(in the rows, 128 means zero)
Each row has a class, written after it.
[108 173 128  75 138  97 157 173 118 126 134 108 105 156 134 127 138 127
 106 133  95 119  73  86 115 137 122 115  89 135 181 114 162  63 139 153
 108 115 102 185 122 156 139 115 122 150 133 126] | j840
[110 138  70 136  82 164 117 165 139 125 124 134 161 134  74 137 120 151
 142 121 146 144 109  85  89 163  73 103 113  76 192 117 156 139  93 107
  92 132  96 123 121 130 127 110  59  92  65 142] | j203
[135  87 102 130 176 114 213 164 138 158 151 133 205 137 145 177 116 153
 165 118 109  92 186 104 153  95 124 122 135 115 198 164 127 146 146 137
 163 141 176 108 106 116 115 154 162 171  92 152] | j491
[125 135 111 110  85 113 103 166 133 168 145 177  89 146 157 143 156 110
 117 130 132 120 128 138 123 160 115 101 113 117 180 137 128  89 154 154
 110 109  96 123 106 133 123 105 147 138  99 150] | j79
[136 126  50 136 157 176 117 180 154 140 178 158 172 177  92  94 201 113
  99 164 105  98 166 127 121 155  92 140 126 151 135 112 154 173 190 120
 135 180 125 109 126 156 143 101 134 149 106 166] | j491
[ 75 138  98 134 124  79 119 141 154 151  91 135 158 145 156 108  69 131
 121 111 130 102  96 130 142 148 125 131 113  81 192 107 137 153  81  82
  75 135 172 146 110 209 126  87 155 161 140 103] | j536
[111 181  77 113 140  99 198  71  92 159 152 102 166 137 126 151  97 140
  88 140  87  94 174 113  91  97 133 134 131 118  79 133 127 147 109 152
 172 165 136 170 168  99 127 173 144 193  96 131] | j79
[163 119 164 141 145  94 137  90  97 101  86 131 171 126 109 122  77 124
 120  82  69 156 119 137 156  51 104 157 165 124  79 120 113 137 128 219
 117 197 188 130 163 143 125 142  53  72  84  54] | j688
[168  85 117 120 132 160 158 148 132 143 144 156 223 143 101 207 193 130
  38 159  83  91 170 112 156  91 129  91 125 128 100 126 171 144 154 151
 111 166  78 169 152 142 138 181  81 146  82 147] | j79
[156 162  95 121 145 156 139 183 111 155 168 138 217 178 113  98 158 175
 144 116  66 118 145 161 123 108  76 125 140 117 155 109 118 145  99  85
 109 171 200 130 205 200 124 133 130 162  74 123] | j596
[144 200 182 160 127 109 112 153  80 132 150 132 119 146 135 160  79 126
 144 108 155 158 122 164 133 143 178 176 163 113 156 125 155  93 113 106
  93 120  92 145  91 130 128 117 130 110 135 102] | j378
[120 110 146 158 157 140 165  90 119 153 170 145 175 159 101 159 116 165
 149 164  85 117 201 137 138 136 137 171 155 160 148 147 148 143 120 159
 190 140 153 125  95  60 171 148 118 172 101 151] | j422
[127 125 166 136  92  92  98 109 117 109 123 164  85 206 188 124 117  97
 119 110  79 113 104 128  86 132 122 132 128 139 116 130 136 114  97 131
 139 127 110 139 143 126 156 136 115 114 179 121] | j688
[130 207 116  99 137 106 126 227 172 141 133 133 102 148 150 113 132 111
 119 111 156 102  90 134 127 164 152 101 127 131 207 111 137 141 174 132
  91 127 132 134  84 151 128 105 159 151 125 124] | j422
[139 130 134 120 115 133 164 128 121 124 124 119 140 115 137 132 107 108
  92 126 167 138 165 101 152 107 135 115  80  96 139 143 137 136 128 148
 125 123 111 155 128 125 110 159 131 160 132 152] | j422
[ 79 142 169 111 108 128 108 115 175  94 155 157 128 125 158 149 142 143
 103 139  93 121 123 107 132  94 157 142 165 175 125 129 165 113 146 107
 149 162  88 154 106 127 155 128 145 157 161 144] | j346
[110 199  73 130 127 120 189  94  87 120 170 115 146 136 129 134 135 178
 103 163 119 118 186  67 142 105  79 129 141 132 146 142 138 156 113 124
 147 123 107 169 137 133 166 150 116 176 141 149] | j688
[145 155  75 148 114 189 128 150 105 142 138 148 166 116  64  70 131 171
  69  98  43 131 175  64 115  71  87 172 187  91 133 119 125 101  76 177
 136 163 106  81 156 129 109 109 129 172  49 152] | j378
[146 113 143 132 128 118  92 105 134 122 155 160 139 136  98 129 165 161
 152 148  88 114 156 108 148  89 107 124 148 182 140 170 134 123 131 162
 111 132 137 129  97 148 117 100  93  91 100 136] | j536
[126 129  95 146 115 106 176  93 114  97 152 139 180 126 135 134 111 109
 121 151 117  87 156  53 108  86 103 126  80 144 108 134 140 101 155 172
 148 131 133 109 150 160 152 135 129 113  77 109] | j536
[126  88 101 104 105 120 165  77 155  96 125 137 121 113 145 147 126 113
 127 100  74 112 140 139 126  86 126 123  71 149 110 160 135  77 121 131
 160 131 215 159 132 132  86 144 161 152 119 160] | j422
[126  46 131 152 135 138 115 143 142 165 152 124  57 116 134 147 104  98
 108 135 161  48 166  41 101 127 144 116 127 106  67 162 152 139 125 184
  86 124 135  78  71  86 133 135 161 129  83 115] | j840
[135 196  89 134 124 141 136 112  82 120 128  96 204 175 145 133 139 134
 129 143 106 135 122 126  78 166 150 142  79 180  95 108 167 143 179  83
 158 111 107 147 154 126 197 143 126 116 130 148] | j616
[126 136 156 142 118 101 124 115 161 123 100 148 118 120 103 180  43 150
 153  83  95 160 122 119 138 132 123 143 113 101 176 149 117 143  93 154
 159 118 152 151 107 108 158 150 136 122 114 125] | j688
[102 200 104 108 114 126 127 189 131 127  98 131 179 144 168 137 102  92
 129  92 123 131  75 148 129 125 144 155  80 103 161  92 155 105 111  77
 151 144 145 170 169 177 115 124 129  90 140 122] | j203
[130 102 134 145 120 137 140 122 128  90  72 151 171 112  89  95 163 163
 166 128 131 143 152 166 172 104 103  82 148 129 128 100 152 148  76 152
 127 124 157 100 181 141 144 118 110  97  46 107] | j346
[123 165 121 141 186 162 140 135 125 140  95 132 124 159 126 113  48 115
 129  95  85 108 165 115 102 120 136 125  96 122 150 160 149 133 134 175
 125 154 172 127 192 136 132 110 155 183  93 170] | j422
[116  91 109 104 172 190 131 169 102 158 123 142 132 129 109 166 182 122
 142 159  86  65 158 147 129 109 156 107 141 168 146 161 173 154  96 141
 122 108 106 123 147 123 109 161 164 159  56 112] | j79
[162  98 126 169 134 143 113  91  87 138  97 120 161 142  92 136 120 169
 139 122 125 158 139 131  89 120 154 115 137 130 103 114  99 157  92 132
  45 159 136  81 147  79 143 127 100 144  72 106] | j346
[122 164  87  76 105 114 124 132 105 122 112 110 117 168 155  98 133 135
 136 107  93 152  82 153 133 137 128 147 113 104 112 109 118 130 105  95
 180 156 153 137 171 110 135 112 188 139 152 121] | j378
[137 157  60 146  92 157 147 117 125 136 111 146 180 152 125 166 148 143
  66 132 131  88 186  59  79 101 135 129 142 135 104 135 145 144 153 177
 115 177  99  75 127  91 140 137 108 134  70 114] | j346
[121 139 109 127 172  80 128 137 116 155 168 137 130 187 110 173 133 116
 156 112  30  68 139 139 119 138 100 145 186 113 161 138 133 108 111 162
 169 141 151 148 111 171 119  95 138 125 110 120] | j79
[134 163 100 135 133 130 166  27 118 135 140 113 175 134  80 148  92 154
 135 101  81 113 183  92  69  98  87  94 112  96 132 177 114 141  59 211
 146 143 151 114 156  66 130 106 101 174 141 152] | j355
[158 184 114 158 123 149 114 161 140 120 128 133 143 172 112 104  92 126
 109  98 129 169 125 133  86 124  89 154 173 130 146 147 104 126 171 181
 119 137 113  83 139  83 163 181  87 131  80  82] | j491
[ 89  38 117 120 130 128 155 103 149 139 143 163 155 101  96 150 100 148
 179 134  92 111 160  82 167  84 153 141 168 118 167 160 109 127  94 114
 162 177 190 101  87 142 118  94 137 193  54 129] | j346
[173 185  63  99  72 157 124 148 135 122 126  73 157 180 119 113 142 158
 120 125  84 136  93 119 144 112 129 126 111 134  81 129 150 161 133  97
 158 183 143 166 164 104 132 146 112 124 102 127] | j422
[119 107 170 139 151 120 147 110 151 140  91 137 207 110  81 106  92 163
 134 122 152 161 136 128 200  79 154  96 118 107 128 108 143 197  88  85
 152 195 154 117 134 141 122 126  91 148 182 123] | j688
[ 83 109  80 108 161 102 145 154  59 135 119  63  96 124 183  84 113 109
 139 139 119 132 102 119  77 146  67 155 112  95 100 142 138 134 170 144
 108 128 124 117 129  98 100  97 143 189 121 153] | j536
[139 142 167 141 124 121  93 109 135 130 115 136  75 146 108 144 111 121
 128  82 152 161 111 117  99 112 165 151 164 133 168 157 113 125 144 132
 111 131  85 110  74  72 148 112 139 171 146 132] | j346
[154 172 130 138 147  84 164  83  71 152 181 107 168 124 131 131  72  95
 119 142 169 158 190 103  84 129  96 127  83 150 130 131 129 119 221 240
  92 156 131 106  83 139 129 106  81 156 139 116] | j355
[134 158 101 140 138 144 133 156 147 156 137  82 176 109 124  99  93 122
 137 121 148 143 140 117 136 153 133 121  73 110  99  91 140 156 132 139
 122 124 151 119 118 119 122 119 115 147 145 140] | j840
[115 131 105 110 152 123 127 174 119 129 113 167  79 161 159 143 122 117
 138  94 109 136  99 143 140 135 147 175 161 141 211 123 131  80 148 114
 149  97 114 125 100 132 136 135 198 174 133 138] | j378
[119 172 171 124 100 107 117 189 150 148 136 134 123 162 126 158 129 147
 117 131 107 108 116 133 109 151 140 140 146 128 177 131 147 116 102 135
 123 136  95 158 137  73 167 148 134  98 107 114] | j79
[157 225 153 179 126 124 139 126 125 151 116 128 155 144 132  93 137 172
 102  93 116 147 117 172 144  79  96 106 129 105 112 116 162 128 136 173
  58 188 125 115 191 143 103 104  70 152 104  79] | j840
[176 169 190 151 175 148 149 157  94 134 155 169  89 155 133 150 162 117
 148 123 201 140 131 175 136 133 192 114 161 172 173 122 145 144 211  87
 134 103  62 114 121 121 142 143 117 142 134 145] | j378
[136 144  80 111  94 134 124 161 122 110 102 135 124 158 126 109 170 132
 145 128 108 146 110 162 146 115  94 125 136 115 106 125 115 133 124 103
 187 133 118 120 163 138 113 129 123 138 137 143] | j355
[152  88 103 146 156 108 152 188 100 162 140  72 151 152 142  89 142 156
 100 151 154 107 168  95 157 125  64 112 127  53 134 119 163 184  96 110
  53 161 123 133 151 144 117 143 151 155 134 110] | j688
[135 169 129 114 157 153 126 168  90 127  79 132 100 128 123 117 166 191
 101 154  73 148 134 152 140  96 155 136 186 177  94 116 151 132 181 128
 117 177  95 139 176 152 114 109 124 171  57 165] | j346
[132 113  97 154 159  90 163 108 110 136  65  80 185 134 106  98  58 164
 129 109 100 146 177  62 121 114  78 105  64  50 131 125 150  91  80 221
 117 154 174 117 196 107 110  90 139 131 111 169] | j536
[139 153 165 121 123 121 142 116 145 126 156 134 146 128 124 121 162 133
 104 152 112 134 128 141 152 112  97 129 116 156 142 121 128 142 140 153
 145 149 111 131 154 112 162 126  99 179 138 108] | j346
[ 85 151  72 103 105 179 137 178 151 120 126 108  62 113 158 115 116 137
  65 146 118  66 126  64  91 132 134 166 153 142 123 103 138 127 110 103
  92 130 115 120 143 136 135 144 200 195 139 141] | j596
[109 131 142 129  87 117  92  85 157 116 106 151  86 140 128 130  52 109
 146 121 115 145 118 134 106 137 132 155 109 132 116 163 122 127 120 158
 140 136 158 123 116 114 145 108 134 143 114 111] | j536
[189 189 124 180 199 147 149 169  80 113 168 106 146 153 109 118 215 172
  77 130 105 141 167 163 128 124 139 142 198 124  88  67 131 131 153  89
 103 139 111 149 182 157 133 167 138 132 121 136] | j378
[ 92 188 104 163  89 148 136 131  84 114 104 114 122 113 149  92 129 152
  92 143 115 157 138  97 133 141  90 135 114  73 123 109 126 153 115 110
 113 151  97 121 181 179 124  99  86 132 123 116] | j688
[107 143 139 118 124 113 128 165 163 134 114 155 159 129 145 111  91 118
 113 106 140 137 118 107 132 128 141 125  83 121 207 123 124 162 115 106
 111 127 145 150 130 161 167 165 160 143 117  98] | j688
[180 150 132 211 132  99 159  87 113 128 153 106  87 148 136  88 110  82
 119  91 126 106 117 103 114 104 123 119 104 136 116 132 129 117 169 163
  87 147 152  98 134 118 150  91 101 209 111 138] | j422
[110  93  68 149  91 156 101  75 144 153 115  98  89 122 102 128 110 149
 160 109 115 133 153  81 125 159 118 147 140  97 143 142  81 154  90 106
 179 123 186  82 103 113 123  93 129 135 109 121] | j346
[157 152 117 154 126 159 137  95 120 141 123 150  81 157 102 137 100 165
 154  97 114 140 120 127  84  94 147 120 172 122 138 140 127  90 146 166
 125 177  93  72 147  74  80 100 117 126  97 146] | j491
[101 118 110 134 106 105 179  67 118  98  62  88 179 125  65 114  78 134
 164 109 109 177 114  97 113 135 113 116  94  58 184 129 161 123  47 163
 139 148 139 154 152 104 134  88  70 146  78 127] | j203
[159 199 145 110 109  81 132 157 141 162 141 172 222 160 154 135  98 143
 175  95 145 146 128 204 158 116 187 143 155 151 172 122 135 147 128 118
 136 121 176 147  81 117 179 147 180 150  97 107] | j616
[151  23 140 136 166 145 133 117 191 146 101 137 100  85  63 123  41 141
 138  65 110 138 157  99 166  69  97 150 182 113 163 157 104 147 156 187
 121 167 209 102  94 121 126 117 141 178  94 160] | j355
[126  92 127 155 121 128 129 138 191 157 171 164 115 135  87 172  82 109
 148 115  96  43 137  37 125 113 129  58 121 140 221 147 180  98  72 182
  68 133 109 112  90 146 117  90 108 179 106 146] | j79
[105 117 156 108 142 129 105 127 172 140  97 169  61 124 134 116 140 136
 120 128 123 125 135 141 148 109 165 125 166 141 173 165 107 106 143 135
 135 130  88 119 150 112 110 129 180 156 128 137] | j79
[113  73 116 148 120  89 178  84 161 101 127 159 196 110  31 168 153 132
  96 155 151  98 183  80 153 127  75  66 125  72 146 124 180 122  16 186
 137 108 138 149  91 104 171 138  75 124 100 145] | j203
[ 84 197  79 111  88 160 114 164 144 132 110 149  84 139 170 116 152 171
 109 137 102 121  93 145 132 138 133 120 108 143 132 109 177  62 121  54
 144 127 136 148 186 177 118 127 191 157 133 147] | j616
[179 116 122 162  89 136 134  38 176 136 164 150 120 149 103 104 151 117
  95 155 183 116 155 112 152 108 129  69 122 131 101 155 109 136 177  88
 156 148 133 105 155 184 147 143  78 148 129  93] | j355
[141 108 183 137 152  65 133 123 182 102 116 144  58 118 130 121  88 107
 131  80 144 125  86 127 162  80 167 132 185 136 138 119 103 120 176 158
 121 160 138 119  72 126 103 128 136 139 153 118] | j422
[ 88 192  78 108  89 151  87 115 133 117 121 146 132 137 157 139  92 119
 124  97  42 124  74 165 135 110 102 148 116 143 100 117 153 112 130 121
 131 158 129 158 179 166 144  94 160 131 119 134] | j79
[139 112 139 140 150 120 125 213 174  89 107 133 121  97 125 111 139 158
  99 113 108 141 149 105 131  85  73 102 161 153  99 148 126 116 162 180
 106 133 129  85 123 104 105 176 118 126 118 160] | j491
[135 151 161 124 139 113  91 162 155 144 134 158  84 126 117 155 107 140
 144  91 108 148 110 163 134 122 157 148 135 156 186 135 106 121 159 102
 116 116 123 170 123 152 144 153 192 115  89 137] | j79
[ 90 167 117 107 115 143 130 121 114 117  69 149 147 135 134  99 104 147
 147  89  39 148  87 137 131  85 137 121  69 144 101 118 131 160 112 156
 190 204 177 122 203 105 129  97 138 153  99 168] | j422
[220 219 107 151 105  73 134 135 126 165 109 125 107 196 118  95  81 158
 187  78 134 139 138 133 126 125 146 109 153 124 176 123 100 179 126 169
 109 162 164 121 133 123 123  92 109 116  87 119] | j688
[ 93 191 109 137 147 139 135 192 106 148 138 111 148  94 136 152 116 143
  92 106 108 100 151 117 129 113  91 101 160  83 136 120 170 120 131 158
  63 155 136 133 138 191  90 104 124 124  95 117] | j79
[100 119  79 117 147 108 144 168 155 162 186 136 175  88 138  85  97 149
 122 115  82  97 147  68 126  91  72 134 185 140 149 123 124 135 158 189
 124 148 160  94  64 103 158 104 149 219 103 186] | j355
[150 113 136 152 211 147 142 141 118 105 100  82 142 141 107  99 136 162
 170 144 134 173 117 123 160 114 136 110  96 166 176 137 112 134 179  57
 113 134 107 143 212 187  85 166  80  93 130 122] | j491
[ 54 137 128 103 141 118 115 132 132 156  85 156  74 106 149 158  19 114
 160 100  86 119  91 128 102 140 167 175 140  95 180 156 105 182  64 160
 141 136 122 114  87  94 115 119 181 204 114  97] | j688
[126  97 167 153 148  78 149 126 148  98 103 153 193 142 107 114 160 141
 151 131 104 142 129 129 165 118 125  68 107  94 156 112 140 107  99 130
 166 117 151 133 158 183 139 114 111 119 114 131] | j536
[ 68  86 151 122 120 138  59 105 173 115 136 178 144 131 161 142 112 113
  86 137  93 141 129 140  93 162 113 136 119 117 111 133 148 119 114 128
 114 129 143 146 124 140 184 154 151 112 116 120] | j203
[180 138 128 167 146 147  88 169 147 142 130 106  77 150 132  80 140 110
 112 124 190 162 117 110 114 165 125 112 171 105 115  92  87 151 189 153
  90 138 124  63 141  95 165 136  99 122 123 101] | j203
[129 195 104 155 121 139 169 101  91 155 137 141 247 132  87 178 175 165
 120 139 148 132 176 158 167  94 123  88  97 128 183 137 187 147 101 128
 102 136  94 141 139 146 130 140 107 140  97  95] | j79
[160 121 114 151  92 145 158 168 143 143  93  85 180  96  97 111 118 197
 101  94 107 146 158  77  85 125 125  87 131  81 119  81 119 139  93 157
 108 142 153  93 138  75 131 128 116 123 104 181] | j355
[148  88 147 118 100 113 133 142 169 120 141 189  74 150 134  90 126 117
  96 104 106 111 123 130 138  83 114 117 167 117 141 118 133 140 142 110
 109 172 143 127 118 204 129 113 162 180 114 129] | j688
[134  93 163 139 111 159  90 151 143 130 139 109 112 116 123 170 164 117
 156 102 137 137 126  68  81 163 154  81 118 135 187 151 133 144 130 159
 101  96 106  94  65  65 135 115  78 114 112 133] | j346
[108 209 163 170 134 149  85  96 113 193 137 141 199  97  94 114  85 149
 152 127 183 188 155 183 139 169 148 146  59 115 203 123 119 184  81 125
 110  97 143 135 110 109 144 108  98 129 132 116] | j536
[119 151 107 137 128 147  88 156 103 126 104 123 140 162 141 176 118 106
 132 109  89 138 101 153 123 140 123 177  90 135 137 107 125 147 120  94
 119 147 122 132 144 187 107 124 122 117 147  88] | j346
[110 171 110 148 138 164 107 131 119 145 149 130  98 140 141 125  43  97
 125 122 149  98 121 125  87 154 142 142  96 137 121 117 132 159 127 132
  81 128 151  95 125 137 165 131 179 155 110  95] | j422
[173 108 105 164 141 151 142 201  78 129 129 102 172 144 106 164 154 141
 123 173 149 129 161  86 153 146 130 143 156 126  98 110 146 171 166 140
  88 131  76 102 108 117 160 156  90 131  86 125] | j616
[ 98 125 172  96 139 122 136 171 161 113 119 161  93 103 179 113 131 130
 109 156 103 127 113 131 147 112 138 135  81 171 162 134 111 161 138 106
 132 130 117 149 172 151 146 176 182 174 138 110] | j688
[ 86 113 138 152 187 111 170 190 133  88  99 120 136  75 145 139  59 137
 121 131 150 109 140  80 151  98  85 113 155 108  93 102 122 137 171 140
 115 146 118  92 160 162 124 140 106 121 156 160] | j355
[128 171 118 122 101 129 122 104 163 109 110 135 114 140 105 115 129 126
  85 101 143 156 125 120 116 131 113 150 137 128 114 140 151 102 181 125
 197 122 101 156 129  98 152 146 112 123 154 172] | j616
[118 111 152  95 155 146 137 186 165 108 122 154 131 100 111  81 130 164
 108 153  99  97 131 137 161  85 111  95 151 183 113 110 147 123 139 104
 131 130 144 113 141 194 103 148 134 130 113 152] | j422
[136 125 138 130 126 117 135 199 133 128 128 131 110 130 159 130 125 112
 124 128 122 135 132  96 156 121 122 123 106 124 149 128 131 171 150 118
 132 139 115 133 116 162 124 140 129 170 149 141] | j688
[ 98 121 180 125 147 109  92 107 159 100 135 115  88 131 108 130  63 129
 137  95  79 147 107 120  91 125 109 169 137 135  91 150 134 102 132 152
 132 128 141 149 101 111 145 128 128 107 153 130] | j840
[145 124 121 167 185 134 149 124  66 154 100 122 163 137  85 153  98 115
 170  84  96 154 159  98 123 133 134 125  74  91 200 152 137 151 102 182
 134 140 128 110 146 129  86  98  87 163  80 144] | j378
[168 141 159 160 147 120 133 224 111 131 162 107 134 117 156 140 148 165
 122 145 166 122 136 111 100 121 111  77 117 147  87 122 127 172 194  71
  76 126  79 132 157 131 128 182  92 106 121 183] | j355
[ 93  91 164 116 136 149  95 119 132 118 121 156 114 128 125 171 111 141
 125 145  64 154 114 159 128 142 133 153 123 143 134 124 130  89 110 112
 127 134 136 132 131 189 103 138 133 164 144 116] | j596
[112 108 115 136 160  95 188 224  92 121 152 103 180 123 137 152 176 145
 118 149  80  86 161  74 134 121  81 171 176  97 138 142 183  85 160 183
 125 148 119 129 103  93 145 112 133 146  70 156] | j616
